[  3  15  -9  37  25  37 -20  14  -7 -19   3  -8 -31   7   0  13  -8  -2
  28   2   0 -32]	(40), Z347
[  2  24 -12  17  45  52 -23  -4 -23 -11  -2   0 -47   6  -4  15 -13  -1
   2   7 -24 -35]	(37), Z682
[  3  15   2  28  45  54 -43   0  23 -10   8   1 -72  20  -5  20 -30   4
  16   3 -23 -33]	(28), Z682
[ -4  11  -4  15  36  73 -24  -1 -17 -19  10   3 -81  12  -1  20 -50  15
  24  19 -14 -41]	(42), Z668
[  4  19  -3  12  39  47 -26  -7 -19  -7  -5  -7 -48   4  -3  17 -18   6
   0  -3 -14 -13]	(28), Z682
[ -6   7  -1  24  36  62 -27  10 -16 -17  -4  -9 -52  14   3  29 -19   9
  11  -2 -21 -10]	(28), Z668
[  0  20  -7  15  50  57 -26   3 -14   1   3  23 -52   6 -10  -1 -15   3
  10  -2 -24 -45]	(28), Z682
[  2  15   6  20  27  56 -38   3 -16 -18  -3  -1 -73  10 -12  -1 -19   6
  16   7 -26 -44]	(35), Z682
[ -8   7  -7  16  49  68 -25   7  -2 -17   1  -2 -66   5 -21  -5 -14   2
  15   6 -19 -81]	(42), Z682
[  0   9  -2  18  43  48 -24  -4  -6  -7   1  -2 -67   6  -2   9 -24  22
  11   2 -19 -28]	(28), Z682
[  5  25   2  19  41  53 -34   9 -14  -5 -10  -3 -77  10  -5  16 -14   3
  11  11 -24 -37]	(37), Z347
[ -4  23  -9  -7  51  54 -29   4 -23  -8  -9  21 -49 -18   9   4  -4  -5
   2  11 -21 -36]	(28), Z347
[  1  26 -11  22  30  61 -29   6  -9  -9  -1  -8 -57  19  -4  19 -13   0
  10   3 -22 -41]	(35), Z668
[ -1  12 -12  39  22  62 -40   0 -12 -14  -1  -3 -52   1  -6  13 -10  -1
  12  11 -22 -54]	(42), Z668
[  6  19 -14  27  24  62 -38   4 -21   0  -7   9 -58  -2  -9  15 -12   3
  21  12 -24 -50]	(40), Z668
[  0  11  11  42  30  70 -32  -1 -13 -17  -6  -6 -66   8  -7   8 -19   4
   0   9  -7 -23]	(28), Z668
[  4  16 -11  30  54  74 -43   5 -13  -3   2   1 -84  14   4   2 -28   2
  35  38 -23 -56]	(37), Z682
[  2  18  -6  10  44  37 -26   4 -15  -3  -1   3 -63  16 -10   5 -16   3
   3   8 -25 -42]	(28), Z347
[ -1  10   5 -12  48  38 -30  -2 -18 -14  -3   2 -44  15  -5   9 -22  -1
   2   6  -7 -16]	(28), Z682
[ 15  20 -18  29  44  50 -32   6 -15  13   6  -7 -56  25 -13   9 -11   8
  44   2 -13 -39]	(37), Z668
[  3  10   0  13  40  55 -31   1 -13 -13  -9  -1 -46   4  -8  13  -6   4
   6   4 -23 -44]	(35), Z668
[  4  22  -4   9  39  60 -35  -1 -14  -9  11  -2 -55  14  -1  27 -15   5
   0   9  -8 -31]	(28), Z668
[ -2  20  -2  15  30  56 -20  11  -7   1  -3 -11 -56   7   5  -1  -7  -3
   7   5 -12 -38]	(28), Z682
[  3  19  -3  15  39  50 -14   2 -19 -12  -2   0 -28   7  -7  11 -15  -2
   8  13 -22 -41]	(37), Z347
[ -7  15   3  27  45  66 -24   3 -13  -3  -3 -14 -76  16   0   1 -13  17
  26   1  -9 -56]	(37), Z682
[  8  19  -9  19  18  61 -28   5  -8  -7  -1   3 -86   7  -7  15 -18  17
  14   5 -21 -32]	(35), Z668
[  5  12  -6  18  26  38 -14   2 -11  -4 -18   3 -39   4 -10  18 -17   3
  25   2 -18 -15]	(40), Z682
[ -5  18  -6   3  44  33 -32  -1 -14 -12   5   2 -37  12  -5  -2  -4  -4
  -7   8 -30 -45]	(28), Z347
[ -1  18  -7 -19  41  44 -23   6 -17  -5 -11  -2 -52  15 -10   7  -8  -5
   0   3 -29 -27]	(28), Z682
[ -3  14 -25  23  43  58 -35   9 -11  -8   3  -4 -48  12  -2  13 -16  -1
  15   4 -24 -52]	(42), Z668
